Below are the code and all the weights of a small trained network. Each question names an input and a class and asks about switching units off, where a switched-off unit gives its printed mean instead of its output.

import numpy as np


def w(rows, s, z=0):
    codes = np.array(rows[::2]) - 128.0
    scale = np.full(codes.shape[1], s)
    scale[-1] = z or s
    return codes * scale


def f(y):
    return np.maximum(y, 0)


def log_softmax(a):
    a = a - a.max(-1, keepdims=True)
    return a - np.log(np.exp(a).sum(-1, keepdims=True))


def net(x, mask):
    res = np.array(x, float).reshape(1, 8) / 4 @ E
    y = f(res @ A[0][:, :-1].T + A[0][:, -1])
    res = res + np.where(mask, y, B[0][:, -1]) @ B[0][:, :-1]
    return log_softmax(res[-1] @ U[:, :-1].T + U[:, -1])


A, B = {}, {}
E = w([
[105,80,2,185],'x0',
[104,91,135,105],'x1',
[59,134,171,203],'x2',
[100,92,133,100],'x3',
[126,121,129,124],'x4',
[124,123,130,125],'x5',
[199,65,172,179],'x6',
[132,132,130,131],'x7',
],0.01)
A[0] = w([
[119,155,212,155,77],'N0',
[48,91,154,177,105],'N1',
[239,107,64,2,169],'N2',
[81,184,103,86,90],'N3',
[48,178,119,109,178],'N4',
[93,115,104,163,64],'N5',
[62,139,166,180,100],'N6',
[134,83,37,151,54],'N7',
[171,132,107,76,16],'N8',
[131,95,62,134,98],'N9',
[200,133,148,129,19],'N10',
[81,153,132,115,78],'N11',
[132,65,118,59,102],'N12',
[149,160,186,65,49],'N13',
[179,116,90,73,35],'N14',
[130,86,40,144,63],'N15',
[93,205,74,58,169],'N16',
[154,84,152,156,38],'N17',
[145,152,174,107,47],'N18',
[174,127,94,100,40],'N19',
[156,162,159,104,3],'N20',
[170,155,189,46,68],'N21',
[146,176,133,119,122],'N22',
[131,90,66,146,82],'N23',
[158,70,148,144,79],'N24',
[140,154,170,95,37],'N25',
[156,108,156,168,76],'N26',
[175,81,162,157,95],'N27',
[153,134,230,89,80],'N28',
[96,153,71,119,93],'N29',
[125,159,176,94,38],'N30',
],0.012,0.0041)
B[0] = w([
[88,116,164,151,186],'N0',
[101,75,152,177,185],'N1',
[131,81,255,239,251],'N2',
[224,74,66,78,181],'N3',
[248,38,143,174,203],'N4',
[97,117,167,139,159],'N5',
[116,82,173,158,182],'N6',
[68,189,67,77,201],'N7',
[107,94,178,176,156],'N8',
[65,159,81,57,183],'N9',
[163,108,113,99,153],'N10',
[154,73,153,129,155],'N11',
[142,107,142,155,171],'N12',
[86,196,84,64,188],'N13',
[58,62,186,233,169],'N14',
[77,199,114,76,198],'N15',
[215,64,152,179,218],'N16',
[176,64,112,122,153],'N17',
[76,133,88,70,162],'N18',
[79,78,178,208,154],'N19',
[91,109,126,131,151],'N20',
[72,198,74,93,203],'N21',
[140,113,142,117,155],'N22',
[80,212,65,68,181],'N23',
[210,75,45,74,162],'N24',
[81,174,52,71,162],'N25',
[192,75,135,147,156],'N26',
[202,65,111,75,173],'N27',
[82,149,100,68,210],'N28',
[138,143,114,76,172],'N29',
[79,165,68,102,167],'N30',
],0.0077,0.011)
U = w([
[74,244,104,101,30],'0',
[142,136,203,206,254],'1',
[255,112,130,119,131],'2',
],0.0084,0.0038)

Each question gives the input, the list of numbers given to net, and the class t.
The units are the neurons (one row each of A and B). Each row of codes is followed by its name. A weight is (code - 128) times the scale printed after its matrix; where a second scale follows, it is the last column's (A, B and U).
mask holds one flag per neuron, in row order. A switched-off neuron (its flag False) gives its mean, the last column of its row in B, instead of its output. The means were averaged over made-up inputs and are rounded, as every weight is.
A unit's drop is (log p(t) with every unit on - log p(t) with that unit switched off) / (log p(t) with every unit on - log p(t) with every unit switched off).
The circuit of an input: a set's keep is (log p(t) with only the set's units on - log p(t) with every unit switched off) / (log p(t) with every unit on - log p(t) with every unit switched off). Starting from the 12 units with the biggest drops (on a tie, the unit counted first), units are removed one at a time, each time the one whose removal leaves the highest keep (on an exact tie, the one counted first), for as long as the keep stays at least 0.8.
units of the circuit, in order: the units of the circuit, biggest drop first
top k neurons: the k neurons with the biggest drops, biggest first
drop of u: that unit's drop, to one decimal
input [6,7,2,3,-5,1,-7,-3], class 2: top 3 neurons : [N4 N16 N3]
input [2,1,2,1,-6,-5,-4,-3], class 2: top neuron : [N2]
input [-3,3,5,-8,-6,4,6,5], class 2: top 2 neurons : [N2 N27]
input [1,0,3,-3,2,0,5,1], class 2: units of the circuit, in order : [N2 N27]
input [-6,-7,-7,-2,4,0,7,6], class 1: top 2 neurons : [N2 N14]
input [-6,4,-3,3,4,0,-7,-4], class 2: top 2 neurons : [N16 N4]
input [-2,-5,-8,-6,1,7,6,8], class 1: top 2 neurons : [N2 N14]
input [-5,-7,-7,0,-6,5,-8,0], class 2: top 2 neurons : [N3 N16]
input [-3,-6,-8,-2,-4,4,8,7], class 1: top 3 neurons : [N2 N14 N19]
input [5,6,-4,-1,-3,2,-2,-5], class 0: top 4 neurons : [N7 N15 N23 N9]
input [-6,6,5,4,-5,-7,8,-4], class 2: top 2 neurons : [N27 N24]
input [-6,-5,-8,8,-7,6,0,-5], class 1: top 2 neurons : [N2 N14]
input [-5,-7,-7,-5,-5,8,-7,7], class 1: drop of N14 : 0.3
input [5,-8,-3,-2,-4,7,-7,-2], class 2: units of the circuit, in order : [N16]
input [8,4,-8,1,-7,8,-2,-2], class 0: drop of N15 : 0.5
input [-4,8,-7,4,-8,0,4,0], class 1: drop of N2 : 1.0
